[128 = 0]
[171 111 159 137 141 117 102 141 143 133 159  19 237 172 100  91 124 105
 115 168 141 126 121 178 130 112 130 100 120 124 106  87  71  26 164 132
  76  70  68  92 137 129  53 135 137 135 221 104  87 138 152 109 122 132
  87 115  70 149 139 152 118 138  92 108 112 126 122  78 138  94 112 107
 114 173 122 129  76 136 108 156 125 130 132 137 128 157 147 119 128 117
 177 167 114 162 197 123 120] : <95>
[139 107 137 148 155 130 141 137 131  84 134 105 123 138 136 131 140 117
 125 144 134 177 145 151 123 136 127 129 125  90 132 111 102  65 146 138
  55 131 160 122  99 130  79 127 133 134 172 172 150 138 143 132 111 119
 117 115 110 121 104 151 117 148  81 135 143 103 127 125 170 103 127  98
 107 155 152 107 117  77  49 134 132 155 136 146 137 135 128 129 131 146
 133 136 117 138 111 109 154] : <87>
[147 110 149 144 155 123 141 127 138  99 143  71 143 141 124 124 137 112
 122 164 132 173 139 177 124 132 134 130 132  94 122 115 100  54 150 138
  75 132 164 114 125 145  73 122 139 164 160 157 136 152 142 109 111 118
 100 120 101 129  90 150 119 132  93 128 138  97 120 113 144 109 133 110
 107 151 144  97 122  91  96 143 117 141 159 148 128 150 137  94 128 147
 125 158 108 146 136 106 152] : <87>
[132 107 132 157 145 123 155 125 153  84 114 117  92 116 129 157 143 110
 135 133  98 212 145 138 124 134 125 146 123  87 133 126 126 108 127 115
  88 137 194 138  87 133 100 110 151 153 112 166 173 140 142 136 108 118
 126 116 138 114  85 137 127 130  92 136 159  85 124 133 160 122 132 140
 104 135 159  96 121  54  98 114 139 149 151 137 149 109 134 125 133 164
 125 140 115 114  85 123 156] : <87>
[154 117 148 136 155 109 124 140 139 118 159  44 207 132 119 120 141  97
 108 176 165 131 126 163 124 106 131 103  99 126 117  95  67  78 170 122
  71 100 114 103 116 137  59 126 164 111 203 120 129 133 152 104 114 124
  81 122 101 152 120 136 101 126 123 104 125 111 102  93 142  87 139  85
 111 165 146 112 109 112  93 167 114 128 151 146 120 163 167 113 120 147
 184 152 108 157 149 117 123] : <95>
[128 104 134 152 159 120 152 134 150  73 111 106  94 102 130 163 148 105
 132 141 115 184 141 144 122 132 121 136 105  91 141 123 116 115 134 115
  65 147 212 125  83 127 104 111 150 135 132 162 175 139 147 137 104 115
 121 116 142 118  70 137 114 131 100 132 166  85 116 135 168 112 145 121
 102 138 154 102 127  53  60 130 129 151 142 143 135 123 146 120 125 166
 137 132 108 121  63 115 157] : <87>
[123 105 131 153 140 129 155 118 156  69  93 131  71 121 131 156 135 110
 148 136  76 226 158 152 127 147 120 159 134  68 143 134 149  79 122 125
  73 180 210 127 106 133 108 106 157 182 106 183 167 142 139 135 100 115
 135 118 136 103  54 143 136 129  88 143 165  74 138 154 154 136 134 143
 100 126 153  96 130  46  84  97 130 147 156 138 142 102 128  98 139 174
 104 147 113 106  84 114 177] : <92>
[143 110 145 160 152 125 142 129 137  98 142  82 114 140 130 128 136 114
 125 157 124 174 142 116 125 135 132 135 132  94 125 115 110  50 145 138
  75 135 156 118 117 142  76 120 159 157 159 163 143 139 140 116 109 118
 106 117 105 125  96 147 123 136  87 125 140  88 123 119 142 112 131 120
 108 145 147  94 123  76  95 135 125 147 157 143 134 134 130 103 132 150
 119 164 107 141 129 113 161] : <87>
[109 108 107 155 133 130 157 108 138  53  80 158  57 118 144 173 143 109
 153 129  71 198 165 138 128 137 113 169 134  82 152 129 156  84 115 124
  62 197 221 144 106 123 129 114 135 159  51 182 186 137 132 147 104 112
 152 126 153 105  61 140 126 126 103 154 168  84 143 158 163 124 132 138
 110 112 155 102 147  30  52  99 125 148 147 130 151 108 133 100 142 179
 106 133 122  99  61 115 159] : <92>
[ 81 123  80 159 132 132 176  90 120  26  59 216   5 106 173 198 151 113
 161 143  82 230 181 144 129 139 106 194 139  61 159 134 186  94 109 125
  30 255 255 161 106 127 154 115 143 148  60 197 198 138 125 141 104 113
 157 142 177 101  37 137 131 113 124 173 180  78 148 182 174 114 148 120
 113  94 163  88 204   6  39  90 103 141 168 131 147 120 132  59 141 198
  81 133 124  75  14  97 166] : <92>
[129 108 134 154 150 127 150 132 139  91 117 119 106 124 133 145 142 111
 133 132 108 185 141 141 124 137 123 133 125  91 137 116 119  88 134 124
  55 143 181 131  94 128 102 115 146 144 138 161 173 139 143 138 107 119
 130 115 125 113  90 146 122 139  91 136 158  90 129 133 166 122 133 121
 101 138 158  99 118  62  75 120 138 158 133 137 142 120 132 128 132 158
 134 135 116 118  89 120 154] : <87>
[120 111 122 156 142 126 157 125 152  63  97 135  80 114 134 162 146 110
 141 132  91 202 157 142 126 137 118 152 121  82 145 127 141  95 126 118
  62 172 206 136  88 123 116 114 137 149 126 173 179 139 140 148 105 117
 143 116 143 109  70 140 119 134  93 142 161  88 133 145 166 124 134 131
 104 126 161  91 129  46  70 107 136 156 139 136 142 113 134 142 136 163
 116 132 116 108  71 124 157] : <92>
[138 113 132 136 165 119 135 141 125  92 151  93 164 131 132 129 149 105
 110 173 180 166 128 163 123 120 125 108  99 113 126 100  75  78 173 139
  28 122 154 113  90 128 102 128 143  93 200 144 145 135 159 117 113 120
  92 120 103 143 101 148  89 139  98 117 127 117 109 107 175  71 141  61
 114 160 147  92 124  90  41 175 107 137 137 157 120 171 157 109 117 148
 167 135 109 153 108 100 143] : <95>
[182 103 154 131 151 108 106 144 155 119 160   1 238 152  93  98 130  86
 117 185 152 125 115 183 129 112 125 102  93 123 113  88  49  35 171 126
  51  82  82  78 122 124  40 128 153 125 246 112 106 137 168 105 108 129
  82 114  75 156 126 146 105 133 105  99 112 122 111  76 142  93 121  98
 110 169 124 131  68 136  87 169 116 119 137 144 116 162 170 117 114 125
 196 159 105 160 183 121 130] : <95>
[155 113 154 136 151 114 124 137 142 122 155  24 211 141 116 119 135  98
 112 175 167 106 129 177 125 110 132 115 107 126 114  97  77  66 165 125
  77 101 108 104 127 139  58 126 152 127 195 118 120 135 155 100 116 125
  78 122  93 145 121 135 109 123 121 110 124 115 107  97 139  87 133 114
 112 163 134 114 106 120 105 164 115 128 157 145 120 157 161 111 122 143
 165 160 109 162 167 118 123] : <95>
[149 111 131 141 157 127 133 136 115  90 152  86 144 146 137 119 141 115
 114 171 167 171 128 168 122 128 126 117 116 101 126  98  80  50 171 152
   8 131 150 114 104 130  81 133 133 111 217 150 140 138 144 122 114 121
 106 120  95 138 103 155 102 150  87 123 127 115 120 104 176  74 128  68
 107 158 149  93 122 112  47 167 110 145 135 156 126 166 140 110 123 142
 151 140 116 150 122  94 170] : <95>
[118 116 145 159 141 114 154 125 157 100 106 136 117  99 132 162 154 107
 133 113  87 151 150 134 126 124 125 143 121 105 139 126 142 132 124  92
 143 132 173 146 109 136 108 110 151 144  90 134 179 136 131 137 118 117
 137 118 153 107 107 116 131 115 120 141 165 123 123 140 134 144 137 162
 111 131 161 107 135  49 130 107 154 144 143 114 148 101 139 144 138 168
 116 136 115 114  91 146 125] : <92>
[154 107 149 129 155 107 126 138 145 109 150  28 213 125 112 120 142  91
 112 188 170 136 127 179 124 106 129 107  89 108 122  90  74  56 173 121
  45 102 138  94 113 134  48 121 174 112 214 125 155 136 163  98 113 124
  81 122 109 150 113 129  96 120 123  99 120 105  98  98 155  81 138  83
 109 163 142 112 111 121  81 181 102 121 152 149 114 167 175 103 114 146
 180 155 106 162 136 115 133] : <95>

[133 172 153 113 128 103 120 136 128 136 116 114 132 121 131 139 123 134
 127 134  73 107 133 121 147  96 143 151 129 117 137 152 159 122 160 137
 127 130 115 128 133 118 125 127  92 131 136 130 127 137 102 147 119  62
 127 147 106 135 104 102 133 130 137] : (65)
[126 133 107 123 132 108 142 141 118 139 128 147 118 134 163 127 142 127
 134 128 104 127 154 128 132 126 128 120 123 132 134 131 137 119 139 119
 113 130 125 132 121 125 128 119 127 110 126 132 121 143 136 150 122 135
 139 127 108 126 146 135 114 158 149] : (65)
[125  87 140 130 144  58 177 162 125 107 134 176 129 103 202  92 105 161
  96 135 168  91  78 132  36  86  98 111 123 128 106  77  82 116 145 141
 137 104 154 111 126 162 111 100 123 209 139  98 136 200 133 126 182 149
 245 136  64 101 156  59  57 110  96] : (69)
[139  97 116 143 128  62 160 108 112 143 138 212 116 124 224 127 133 104
 126 121 183 145 100 153  90  78 133 124 142 108 141 104 112  68 182 119
  89 138 108  83 110 143 109  80 193  96 132 157 152 143 181 203  87 169
 192  82  70 136 153 192  75 141 161] : (63)
[136 103 100 146 124 100 112 133 156 132 107 204 130 114 112 115 143 101
 125 135 146 148 143 190 144 153 119 115 120 112 128  94 144 147 125 131
 131  86 144  93 133 130 125  28 182 123 160 132 101 124 143 151 154 148
 175  84 101 148  77 125 128 184 104] : (65)
[141  96 118 143 129  88 165 101 105 136 133 208 129 117 219 123 136 105
 123 123 185 147 105 150  86  79 136 129 133 113 121 112  96  78 175 135
  99 130 106  83 116 139 107 108 188  78 133 157 149 125 173 197  87 171
 179 109  99 130 163 193  89 142 149] : (63)
[129  80 141 135 141  74 209 164 140 116  93 180 126 107 242  88 104 155
  92 139 138  98  84 152  64  81 103 106 141 121 131 101  82 106 148 137
 137 124 163 115 124 169 109  94 112 198 142  92 148 200 164 119 167 203
 242 136  49  98 155  66  64 118 117] : (63)
[125 162 123 123 130  86 117 136 137 179 133 121 121 121  86 138 132  99
 125 124  96 133 136 120 128 114 132 127 109 118 136 140 146 117 195 127
 119 145 122 137 142 118 130 117 105 128 123 128 143 160 127 139 128  97
 139 171 135 122 145 121 148  99 162] : (69)
[128 131 130 124 131 112 120 123 135 149 125 116 133 128 136 123 106 139
 122 130 162 132 110 137 143 127 132 109 126 121 131 117 135 128 107 145
 140 116 116 133 139 124 127 130 118 120 127 127 130 130 125 122 134 117
 124 134 137 127 134 104 125 113 134] : (63)
[112  88 116 141 127  16 171 123 117 101 154 152 138  99 114 109 119 145
 121 115 161  91 119 124  45  83  76  72 116 129 145  16 121 107 118 106
 120  87 165  87 128 140 118  68 121 160 124 103 116 183 117  95 143  56
 255 120  16 106 128  76  47 123  88] : (65)
[118  84 127 148 119  32 221 100 144  97  91 125 155 103 152 118 119 152
 117 115 101  93 169 171  98  40  69  56 134 109 190  15 135  64  75 102
 122 112 178  94 125 133 120  53 107 164 122  89 102 176 163  80 110  96
 255 122  22 107 106 106  76 135 114] : (69)
[142 110 110 144 136 125 124 102 138 139  52 177 156 115 125 115 142 108
 123 141 137 142 125 167 113 104 133 127 103 134  86 123  92 143  93 163
 135  72 139 103 145 130 112  78 142 146 150 141 120 114 138 142 155 135
 168 152 127 119 135 134 148 178 105] : (63)
[128  93 139 132 144  68 188 160 136 113 105 179 123 103 228  90 107 158
  89 138 156  96  77 142  44  89  99 104 138 122 120  90  88 103 136 137
 139 118 163 113 125 163 109  93 109 201 140  92 144 200 155 120 175 192
 223 132  47  98 159  61  59 117 113] : (63)
[138 107 104 148 123  45 171 132 124 156 115 247  93 126 232 135 153  90
 125 121 149 156 113 144  64  97 130 110 165 110 163 106 120  42 198  97
  73 139 116  80 111 149 106  69 177  77 132 171 175 148 202 210  78 186
 205  62  52 125 168 200  55 149 177] : (63)
[114  79 122 144 127  18 165 107 109  90 156 130 162  95 104 110 112 151
 118 115 161  92 126 141  76  64  76  77 105 121 139   1 123 112 105 121
 129  82 169  96 129 130 122  75 124 169 124  94  93 167 108  93 139  35
 255 137  40 109 111  73  68 119  78] : (65)
[131 129 121 126 133  96 147 126 121 131 122 124 134 137 139 126 112 133
 124 138 157 159 105 134 151 126 134 123 119 129 132 135 139 127  84 147
 133 123 125 124 132 125 127 107 112 125 125 122 126 117 135 123 138 113
 131 148 148 125 133 117 117 117 143] : (63)
[124 140 122 122 128 131 114 130 140 166 119 149 118 125 150 122 122 123
 128 119 113 132 158 134 113 126 121 103 129 121 136 114 134 104 145 120
 125 114 128 138 127 127 127 150 126 107 125 135 135 141 127 137 133 139
 135 107 113 129 145 103 115 129 137] : (69)
[122 113 120 136 131  89 126 143 125 184 123 147 127 121 105 121 124  93
 125 122 129 140  94 113  75 145 121 114 126 122 128  95 123 117 155 131
 122 139 135 135 138 120 126 108 104 117 134 110 135 152 151 124 130 129
 149 141 154 126 168 138 150 112 140] : (63)
[122 138 122 119 129 116 112 128 139 166 130 140 123 119 144 122 122 126
 128 119 116 131 139 134 105 132 115 102 128 123 136 115 135 111 154 120
 125 113 128 136 129 128 128 141 114 110 128 131 131 134 122 143 119 140
 137 109 118 128 181 118 118 130 140] : (69)
[129 173 146 112 131  75 118 134 128 144 120 115 127 119 126 139 127 128
 126 132  77 108 144 124 144  95 137 148 126 117 136 147 160 114 179 134
 125 135 120 128 134 122 125 125  94 135 137 138 130 138 105 151 119  63
 132 153 113 135 108  90 136 118 149] : (65)
[141 104 119 142 131  85 158  99 110 142 110 200 125 126 205 126 141 105
 124 123 168 144 100 148  76  62 135 126 133 117 116 113  89  72 167 135
 100 130 112  89 117 141 107 105 169 110 130 163 156 125 170 197  94 167
 181 115  88 129 165 197  81 139 153] : (63)
[116  77 129 147 120  35 211  98 137  94 104 117 163  97 138 115 117 154
 118 115 121  91 159 167 108  49  71  62 129 111 173   4 133  82  70 107
 128 102 183  95 127 133 129  59 112 161 120  90  93 173 151  79 111  77
 255 132  29 106 103 100  82 130 106] : (69)
[128 151 159 113 125 123 115 140 117 124  99 134 132 116 143 128 115 148
 125 143  64 100 106 117 119 113 133 143 147 119 133 165 149 120 113 139
 127 115 128 127 130 116 119 129  79 131 150 126 117 123 112 132 107  74
 129 101 103 139 113  84 111 144 113] : (69)
[126 134 125 120 131 127 111 124 137 158 126 130 123 123 136 121 118 134
 129 119 122 117 136 134 118 127 125 101 125 120 133 118 134 113 153 129
 128 115 133 135 132 129 130 145 125 109 126 134 127 138 119 141 127 137
 135 110 121 130 133 110 122 125 133] : (69)
[122 105 147 130 123 111 126 149 110 129  98 178 132 119 144 114 109 124
 127 133 109 124  72 102  51 131 119 112 148 123 119 103 118 111  98 143
 132 115 143 129 132 114 119 118  91 133 156 104 112 111 146 102 121 117
 137  95 129 139 154 125 119 145 101] : (63)
[118  87 117 138 137  29 152 137 106 102 161 165 134  99 144 102 110 141
 110 126 192  93  88 120  29  97  89  87 114 137 114  47 100 118 140 123
 131  84 166 101 128 145 120  84 112 184 129 100 122 187 108 106 162  81
 246 125  32 106 146  54  48 118  85] : (65)
[129 125 107 121 133 110 145 130 113 124 130 136 124 141 125 128 127 130
 131 131 122 125 129 131 137 126 132 134 119 132 128 140 134 128 125 132
 120 136 125 128 122 125 126 113 126 119 128 126 115 137 135 135 127 120
 131 135 103 130 142 126 117 144 149] : (65)
[129 135 108 122 131 109 147 134 114 126 132 138 122 137 147 129 127 120
 131 131 125 125 147 113 155 128 132 123 123 135 135 133 135 119 129 128
 119 135 123 132 122 129 127 112 133 110 125 128 115 161 137 136 121 131
 141 137 115 128 138 129 119 149 146] : (65)
[139  95 117 142 127  72 160 101 113 139 146 218 120 122 222 131 135  99
 124 119 179 149 111 159  85  83 132 123 144 100 138  84 115  69 182 122
  93 137 109  83 110 142 110  83 196 100 135 160 144 130 176 202  84 180
 199  88  69 133 142 194  73 147 154] : (63)
[123  96 121 133 142  38 176 165 127 119 125 193 115 102 197  91 111 151
  98 133 154  94  82 126  43  94  98  98 131 126 118  77  88 111 161 126
 129  95 155 109 128 163 118  84 122 183 139 103 147 200 137 119 177 146
 244 118  28  98 162  65  43 113 108] : (69)
[127 140 127 125 127  89 129 107 139 151 117 134 135 131 138 130 108 135
 123 131 151 136 113 135 135  98 128 112 136 120 138 131 140 121 114 137
 142 116 131 128 136 125 131 115 113 120 126 131 137 134 130 117 140 121
 135 129 124 125 126 105 110 112 143] : (63)
[138  91 107 143 127  95 118 129 151 127 100 198 139 115 123 114 142 108
 125 139 159 144 138 190 138 151 129 121 106 115 119 108 143 157 111 144
 139  86 142  94 136 128 126  38 190 128 159 132  93 107 131 153 151 140
 162  96  89 151  84 115 139 180  92] : (65)
[116  87 118 136 138  20 156 143 110 110 158 174 128  98 156 102 113 149
 109 125 180  93  89 109  27  95  91  96 114 129 113  43 102 118 140 123
 126  91 170  98 132 143 116  81 130 181 134 102 126 190 113 116 199  84
 255 120  38 105 145  61  37 118  97] : (65)
[136  85 110 143 123  70 125 142 138 125 157 158 118 115 169 117 141  96
 126 126 186 149 137 186 135 146 123 118 126  95 156  82 160 116 169 115
 113 121 129  84 114 133 125  30 221  98 152 136 111 129 159 165 117 159
 176  63 100 137  79 147  95 159 121] : (65)
